In the rows, 128 means zero.
[149 136 131 167 150 146 101 106 120  93 148 111 112 145 132 140 152 105
  99 182  65 157  85  71 156 151 110 151 141 108  99  66  38 158 150 145
  66 144 128  89 122 119 187 109  79 103 166]
7
[125 137 140 111 120 110 151 145 126 140 110 141 137 107 133 138 141 115
 117 106 132 123 169 145 112 154 131 126 126 148 157 123 161 144 127 115
 121 108 138 123 104 123  79 125 144 123 155]
10
[142 112 113 147 144 141 117 161 137 103 142 117 133 138 187 117 171 107
 115 145 172 123  93  95 150 168  79 152 197 138  99  88  81 178 103 164
 109 154 120 106 133  90 118 125 112 111 194]
4
[129 124 128 141 148 127 158 136 131 136 135 129 115 121 110 142 143 108
 120 127 105 141 149 115 122 142 127 132 121 158 148 101 117 132 138 102
 108 107 136 109 108 122 111 120 122 116 148]
4
[144 117 123  66 129  83  74 120 122 140 131 130 164 136 195 100 115 138
 125 107 135 106 146 124 106 149 142 100 128 119 153 117 164 129  91 139
 106 142 138 105 148 117  60 146 115 148 117]
8
[118  81 127 171 157 142 153 192 164 135 115  99 112 118 146 147 199 108
 113 124 155 179 111  79 140 177  59 176 141 153  91  76  98 179  98 101
 136 127 111 134 104  90 139  97 120 104 243]
11
[142 141 137  68 129  43  89 140 123 154 108 154 153 162 138 111 108 163
 110  98  60 151 168 112 103 120 195 104  38 101 172 125 207 105  75  80
 139 122 147 118 146 146  66 106 126 172  93]
10
[128 111 121 141 140 134 144 123 131 108 129 111 127 106 143 135 159  95
 140 134 156 116 137 109 128 167 122 136 171 173 142 108 121 148 144 135
  96 122 140 118 127 116  98 139 104 111 153]
10
[135 125 114 116 125 128  97 141 111  95 128 108 179 146 240  86 145 114
 131 144 240  69  89 111 152 155  96 123 252 136 124 115 126 173  80 216
 107 163 126 115 155  74 114 155 112 116 155]
6
[138  98 120 173 165 146 127 166 153 114 137 107 121 132 159 129 187  99
 101 147 156 159  93  74 142 173  81 170 158 147  98  80  79 176 108 136
 103 143 119 115 123  95 152 113 104 114 215]
0
[141 126 136 152 144 130 139 157 140 127 130 118 112 139 134 142 161 113
  86 137  88 176 111  99 145 160  82 166 122 116 105  64  81 159 125 113
 113 129 116 112 108 114 154  91 112 106 209]
11
[153 162 149 118 120 105 108 151 102 131 125 157 137 152 126 135 115 140
  58 152  49 164 128 123 137 129 128 129  96  84 146  85 122 128 111 112
 113 125 131 100 111 122 159  84 130 129 158]
3
[123  93 122  96 138 137 100  92 150 124 131 118 120  80 166 135 124 107
 142 106 110 135 118 154 123 183  79 117 148 108  93  55  84 150 160 133
  89 136 107 100 140 124 105 132 106 114 160]
9
[126 111 126  76 138  88 106 144 139 151 122 120 162 134 173 107 133 127
 130  95 122 132 144 113 106 161 131 117 103 122 139 109 161 140  88 109
 132 130 131 116 158 120  64 124 123 142 138]
11
[137 120 133 131 140 117 144 145 123 138 117 128 124 110 130 141 144 106
 118 126 140 133 146 124 112 151 125 131 135 154 156 108 143 145 137 105
 119 116 134 117 102 119  99 137 125 112 151]
9
[143 121 127 143 139 139 119 157 131 120 134 124 137 116 185 124 155 112
  94 129 170 126 106 114 143 161  60 139 187 117 109  81 106 174 113 161
 105 143 105 114 118  97 125 114 120 112 198]
0
[117  89 107 110 151 132  98 125 150 119 133  89 142 106 189  97 152 111
 173 117 178 111 113  98 117 172 112 125 169 154 108 109 119 153 101 150
  99 146 127 119 162 105  87 154  97 126 152]
6
[155 152 137 158 145 105 106 151 114 110 139 126 119 164 129 128 152 129
  78 172  76 166 117  55 141 123 141 145 101 123 142 107 120 143  96 119
 101 139 146  93 127 123 150 102 102 139 156]
2
[156 130 123 136 141 120  97 148 115 110 141 122 146 139 193 118 152 114
  94 152 154 118 104 111 142 163  85 136 191 128 115  89  99 163 111 166
  89 157 124 104 127  89 134 125 106 107 176]
8
[125 116 128 135 145 154 155 123 129 126 137 109 113  88 141 147 157  94
 124 140 126 130 133 135 128 169  98 134 162 149 128  94  99 139 163 128
  87 123 130 115 104 110 114 141 110  94 170]
8
[128 142 132 154 136 121 160 144 130 129 112 117 112 125  85 143 146 117
 115 148  75 162 152  89 114 136 154 146  88 161 153 111 121 135 130 105
 104 106 144 116 103 125 135 113 119 123 150]
6
[125 104 118 111 148  94  98 140 149 143 112 116 136 139 147 108 146 130
 141 121 105 153 136  79 103 146 162 129  69 148 141 120 160 131  81  92
 124 132 144 117 150 126  97 112 120 155 135]
6
[136 126 131  53 115 103  81  78 126 119 137 139 167  97 197 105  98 126
 144  92 143  77 144 192 121 173 107  79 176  86 117  88 130 139 140 179
  97 144 109  99 156 122  65 150 117 122 127]
10
[130 112 111  81 139 109  83  98 133 121 153 109 155 129 182  98 125 124
 151 126 141 110 116  99 122 159 133 108 137 121 122 107 123 132 121 148
 111 148 126 105 173 124  82 154  89 135 126]
11
[157 172 146 135 132 108 113 129 104 119 135 136 121 165 117 125 138 138
  74 165  39 166 121  72 148 118 134 132  80  96 140  85 107 133 112 124
 104 137 133  98 116 138 159  88 106 122 151]
11
[151 154 118  83 138  86  70  98 115 127 132 134 158 153 134  92  95 153
 124 139  83 135 132  93 112 119 178  97  73 106 153 115 145 100 103 132
 115 142 136  97 159 136 103 125  97 156  91]
6
[149 154 130 166 152 138 119 111 116  89 169 113 110 169 106 135 151 114
  84 186  52 175  85  48 158 132 121 155 120 119 111  79  45 141 148 136
  81 139 134  90 130 125 191  97  74 104 161]
11
[130 114 131 147 144 105 153 183 127 150 114 129 129 135 123 140 159 122
 115 124 134 145 160  69 102 133 141 133  92 176 170 139 166 137  96  69
 140 109 147 127 111 112  89 110 133 143 145]
1
[128  93 102 102 143 104  80 130 139 102 139  89 178 128 207  82 160 101
 165 127 217  88 117  85 113 173 141 128 170 172 125 146 155 151  84 157
 101 149 135 120 195  92  69 159  92 131 126]
10
[132 113 133  63 121  94 100 129 131 166 108 149 149  99 179 132 109 141
 118  73 109 134 151 172 106 162 104  98 114  94 130  91 156 130 111 116
 118 128 115 114 127 118  62 121 139 136 142]
8
[144 146 129 136 147  91 146 147 116 136 126 138 128 160  88 134 146 132
 112 142  96 159 156  65 111 114 186 131  77 168 180 141 158 117 105  92
 131 107 158 109 120 126 107 119 123 143 117]
4
[130 125 131 138 133 119 150 125 121 110 119 126 117 120 112 138 148 102
 125 138 112 133 150 110 127 138 145 134 121 159 158 106 132 131 141 120
 103 115 146 111 117 122  98 126 109 116 147]
10
[148 127 124 149 149 136 106 148 121 115 143 121 135 144 174 128 158 118
  94 153 124 150 101  81 147 155  98 150 163 145 119  97  93 160 106 138
  94 145 130 109 118 101 146 109 107 118 176]
8
[131 121 120 124 138 112 134 118 118 111 145 126 139 116 161 114 142 103
 133 146 181  84 135 130 123 157 122 111 198 151 145 115 118 154 142 179
  91 128 135 102 126 102  92 163 108 108 142]
4
[126 123 124  66 123  75  87 139 130 164 103 140 170 118 176  97 113 143
 130  85 150 114 146 144  91 149 130 100 113 122 146 122 194 127  76 125
 132 131 128 124 151 118  62 123 139 152 121]
6
[127 105 114  94 150 131  91  89 142 106 155 109 123 107 161 117 127 105
 148 131 101 123 112 112 133 164 110 122 154 113  98  79  76 144 148 154
  75 138 120  98 161 119  87 139  81 122 141]
4
[114  68 112 123 162 147 108 127 166 123 142  99 116 108 154 129 156  98
 148 131  97 156 112  84 127 185 116 150 112 133 101  77  80 143 121 100
 102 137 129 114 150 127 104 125  91 132 173]
3
[127 141 142 101 124 113 158 136 120 166 116 156 129  95 126 148 119 126
 104  92 122 118 169 177 113 148  97 113 139 115 149  98 146 136 137 127
 125 105 120 114  89 127  81 120 159 111 152]
4
[117  94 130 153 151 156 177 154 155 148 112 109  98  82 121 172 174  86
 123 118 106 172 140 108 123 176  93 169 108 164 122  94 101 157 141  80
 109 100 127 132  81 117 107  99 122 107 195]
8
[145 127 127  83 137  72  77 126 126 138 127 135 142 155 140 108 117 147
 118 130  89 148 138  81 111 122 181 110  57 126 158 116 168 116  89  93
 119 133 152 101 158 133  90 123 105 160  99]
9
[128  93 123  70 135 118  96 120 151 142 124 128 141 104 194 119 131 126
 126 101 131 114 132 149 110 170 105 114 132 105 123  82 124 142 122 130
 107 139 120 108 136 113  64 136 116 130 149]
8
[161 140 127 165 138 151  97  97  99  64 172 111 117 153 135 125 138 113
 104 197  82 141  74  69 160 136 113 141 182 123 114  71  34 147 157 162
  62 145 131  84 142 107 187 125  62 106 156]
1
[139 147 137  37 109  82  84 117 115 159 123 158 158 112 177 117  85 154
 104  88 105 118 151 186 108 138 127  83 106  70 150 104 172 111 119 126
 119 134 119 113 129 124  75 128 143 140 115]
8
[132 123 120 160 154 116 133 121 122  99 147 105 121 126 120 128 159  95
 135 160 141 126 133  70 120 146 146 135 149 175 147 119 115 135 147 129
  81 120 150 100 137 107 124 155  85 120 143]
2
[142 136 132  76 126 101  80  89 122 130 144 150 136 132 145 112  91 142
 119 116  46 134 130 132 110 137 138  94  90  88 138  77 108 115 142 120
  92 130 124  92 145 139  96 125 106 150 113]
1
[134 140 135 139 157  93 159 168 125 152 112 145 116 128  85 151 147 125
  88 128  91 174 166  91 115 124 158 145  54 148 173 122 162 116 121  63
 134  95 140 128  97 131 113  98 129 143 155]
0
[135 112 123 157 147 121 142 137 129 108 128 107 133 125 142 126 168  96
 137 150 169 114 142  85 119 152 148 140 153 191 158 132 137 152 121 134
  99 122 147 114 135 112  95 150 100 113 149]
10
[158 155 133 129 140 106  90 137 103 104 143 140 149 170 163 110 139 131
  88 163 130 125 106  83 142 129 133 122 151 127 142 112 121 147 105 140
 105 149 142  96 142 110 143 120 111 127 135]
9
[137 105 110  74 142  93  81 139 136 139 143 130 176 131 205  91 127 126
 139  94 182 103 132 110 110 158 134 117 140 138 141 121 159 149  89 135
 116 134 125 114 170 103  63 139 126 147 133]
0
[169 150 126 128 138 107  84 138  97 112 143 132 162 167 184 109 132 126
  80 160 134 122 111  88 140 142 126 128 161 126 143 115 116 148 102 155
  91 151 139  99 134 102 140 117 107 127 139]
8
[176 209 166  93  96  69  90 140  73 138 110 176 147 151 115 128  90 173
  57 137  45 142 161 153 127 102 146  91  86  64 165 105 173 120 105 118
 128 135 128  99 105 139 149  97 150 134 117]
9
[142 115 132 184 160 146 137 156 143 111 138 106  86 119 121 147 175 112
 107 158 100 188  96  61 149 158  87 169 128 137  99  72  65 162 122 115
  96 134 122 116 108 115 171 103  97 120 216]
2
[157 187 141 118 128 118  82 103  86  90 150 143 146 166 142 110 115 138
  80 184  85 120 111  94 155 115 144 109 141  95 141 109 102 133 131 162
  87 151 142  85 133 124 170 124  96 123 109]
9
[145 167 145  71  99  75 139 141  97 158 114 168 153 116 137 125  96 150
  94  95 122 110 177 189 107 128 137  93 133 106 185 121 191 116 118 128
 132 104 129 114 107 124  79 131 158 132 115]
4
[115 129 133 118 128 140 155 131 123 139 116 124 132  85 155 133 138 107
 127 109 177  98 142 160 118 161  85 118 182 139 132 101 124 145 143 149
 104 121 122 121 106 106 107 138 137  95 164]
6
[148 184 164 123 119 117 136 130 103 145 135 163 104 144  98 155 111 150
  43 134  21 183 127 130 154  99  98 129  77  65 139  80 111 127 120 111
 114 125 114 108  96 136 169  63 126 121 150]
5
[153 154 135 139 136 114  91 134  98 105 146 132 152 164 165 114 132 122
  90 171 120 119 102  95 148 136 127 118 165 114 136 110 114 137 102 154
  91 145 137 101 141 111 156 117 108 124 143]
3
[153 159 137 129 122 111  90 127  93 114 145 144 152 158 159 116 119 142
  80 154 110 126 106  98 136 125 118 113 147 105 136 101 107 139 109 150
  97 143 128  92 135 112 145 118 109 125 138]
1
[148 184 152  91 107  77 139 124  85 153 118 165 143 137  96 130 100 153
  85 121  63 134 183 150 114 100 170  98  79 112 189 134 185 111 118 106
 136 108 147 106 105 146  97 108 138 141  91]
5
[113  97 122  88 140 136 106 132 161 159 104 120 131 101 167 123 132 123
 137  82 101 142 130 136 109 169  91 129 110 110 108  75 127 146 105 116
 120 131 114 118 128 126  70 109 131 137 159]
6
[144 131 134 120 121  96 101 177 111 149 115 140 167 145 220 112 151 127
  91 122 187 107 113 122 129 159  92 130 177 128 129 116 156 170  70 148
 120 143 128 115 128  92 108 123 144 128 174]
7
[143 156 132 136 127 131 105 120  98 100 156 119 130 137 157 120 128 124
  90 159 101 125 100 105 153 143  86 122 165  96 117  83  78 150 133 163
  85 149 116  98 125 120 164 115  99 101 165]
11
[148 144 124 151 128 112 100 155 121 108 128 117 145 161 150 109 148 131
 100 160 129 136 106  73 137 135 125 139 151 139 138 110 128 158  77 153
 102 144 136 111 129 101 147 108 106 127 149]
6
[146 146 135  49 109  90  79  76 103 136 142 143 168 115 193 100  81 137
 123  99 116  85 133 180 120 146 115  77 154  74 132  98 138 134 127 168
  97 138 110  96 157 127  80 135 107 132  94]
5
[137 145 131 149 140 122 145 129 121 120 122 119 112 134  78 141 143 117
 118 154  70 154 153  81 114 131 164 139  92 163 163 120 123 119 134 101
 104 113 151 110 115 129 131 121 104 129 135]
6
[115  84 117  67 131  90  93 138 145 145 114 133 167 109 210 102 134 116
 151  76 181 100 143 149 105 181 109 110 153 127 127 108 173 159  91 146
 127 144 126 121 158 106  35 141 136 140 149]
10
[159 173 145 113 112 107  91 148  95 122 130 148 158 140 172 117 119 140
  79 137 128 109 126 142 143 139  96 111 169  89 131 106 145 147 104 146
 111 146 118 106 127 108 138 121 130 115 146]
9
[158 185 138 118 130  96  85 118  80 114 142 152 154 162 138 109 109 143
  70 156  76 125 132 109 143 110 143 108 120  88 157 114 136 122 104 159
  97 144 131  92 131 132 146 111 117 134 117]
0
[119 124 129 164 149 161 164 114 137 115 143  97 100 100  97 157 151  86
 124 148  95 144 125 111 136 161  96 145 137 142 110  84  64 138 181 119
  86 114 120 114 111 126 142 129  88  87 172]
11
[111 104 127  61 131  92 101 143 140 163 110 142 163  87 216 108 124 119
 133  60 190  89 148 181 102 168  84 100 151 105 135 109 183 153  87 146
 127 132 107 124 138 115  37 141 149 141 158]
0
[158 161 129 112 118  87  81 131  91 105 134 140 170 156 182 100 125 140
  93 158 157 114 110 102 135 129 134 109 168 122 144 113 146 152  96 169
 112 156 137  94 146 109 133 132 115 126 123]
9
[134 144 123 162 151 130 140  91 119  91 140 109  97 136  66 139 135 106
 117 185  39 171 126  64 133 123 171 143  90 153 152 107  78 119 159 124
  80 117 156  96 116 144 162 105  76 126 119]
6
[127 107 112 149 147 108 142 154 128 104 153  96 150 140 165 103 179  92
 146 150 215  96 130  61 117 158 135 138 184 211 156 144 140 156 112 140
 103 130 150 120 157  88  97 165  94 111 154]
11
[164 168 143 124 118 105 108 138  98 117 135 143 133 163 144 124 132 143
  71 158  71 149 119 106 151 117 129 134 126 106 146  96 127 148 103 131
 110 137 134  99 126 116 148  96 107 130 141]
5
[144 165 140 126 124 129 107 106  97 101 159 128 127 134 152 121 117 122
  74 164  88 114 102 142 156 144  77 117 168  65 109  63  65 145 153 177
  75 146 112  83 114 117 166 120  93  87 171]
11
[130 136 137 106 116 113 137 134 108 130 123 136 146 116 167 125 127 120
 123 118 153  76 153 154 108 147 115 107 178 135 161 121 145 140 132 148
 109 117 132 112 120 111  74 159 130 127 135]
1
[144 141 126  68 128  38  80 136 115 152 125 136 181 149 185  87 111 140
 129  99 141 105 154 125  98 145 152  88 109 116 156 134 203 125  80 129
 129 136 131 118 161 126  63 132 128 152 107]
11
[153 148 132 144 136 113 102 134 115 104 141 139 137 156 144 115 139 133
  88 158  96 150 113  97 144 138 128 136 128 123 125  88 102 151 120 140
  94 141 131  96 126 115 156 104 109 116 160]
10
[122 100 123 140 138 113 139 146 127 115 139 111 150 125 167 118 154  87
 137 146 199  85 139 108 113 158 139 122 177 184 155 139 136 146 112 143
 100 126 149 111 140  98  95 163 107 117 143]
3
[116 137 145 101 114 127 158 144 127 155 101 136 139  76 156 134 128 113
 112  92 168  93 156 190 105 159  72 107 167 119 137 102 151 145 133 136
 115 110 112 127  99 106  87 121 154 104 170]
6
[148 172 142 118 120 108 123  89  85 120 150 146 136 148  90 126 106 134
 103 162  44 120 154 114 110 113 178  99  97 131 178 118 123 100 153 129
  91 115 151  82 124 137 123 144 109 130  97]
1
[151 140 136 167 153 143 123 138 124 107 150 124 108 142 110 147 148 110
  82 170  60 179  97  87 153 147  97 156 124 103 109  66  61 137 137 115
  95 136 123 101 116 121 191  83  98 105 181]
3
[149 153 143 138 127 107 100 155 111 127 120 133 148 147 178 121 146 124
  85 146 116 129 118 100 141 146 107 131 143 105 120 105 124 160  99 137
  96 140 123 112 125 106 144 109 122 121 161]
7
[142 122 124 135 132 133 105 150 124 111 129 118 142 130 193 108 153 118
 110 141 167 106  99 116 139 162  77 132 203 128 117  88 108 169  92 174
 102 153 119 110 128  94 119 126 113 112 184]
6
[156 174 134 119 126 102  86 131  94  97 147 145 148 157 174 104 121 135
  87 163 121 106 107 107 141 126 125 116 165  94 141 101 115 147 117 172
  89 152 131  93 143 108 137 139 107 131 141]
2
[141 184 145 116 123 110 139  73  81 116 151 134 121 133  81 132  99 134
  93 164  34 130 157 140 127 113 163 103  99 101 158 107 103  92 185 134
  95 114 140  82 106 159 147 136  98 107 105]
11
[130 106 116  80 131  80  92 147 139 145 119 123 164 139 191  96 140 129
 128  96 149 133 140 102 108 148 138 121 115 148 142 129 179 143  71 113
 127 132 133 118 169 105  52 125 113 161 123]
5
[154 149 129 152 138 115 104 139 107 102 148 128 139 164 143 115 150 121
  88 164 105 138 104  78 149 134 115 137 146 130 129 102 101 155 100 139
  93 149 133 100 143 103 155 104  87 120 146]
5
[126 124 145 122 125 105 164 164 133 157  94 140 127  95 134 160 147 110
 107 104 143 132 162 152 105 156 102 131 123 145 141 101 161 149 137  87
 133 102 122 125  98 106  98 116 151 110 169]
9
[141 122 114 175 163 170 121 116 127  81 162 106 103 145 128 131 161 108
 113 188  85 157  78  55 169 143 107 159 156 138  86  72  19 155 144 154
  78 147 128  93 136 111 174 110  76 103 164]
4
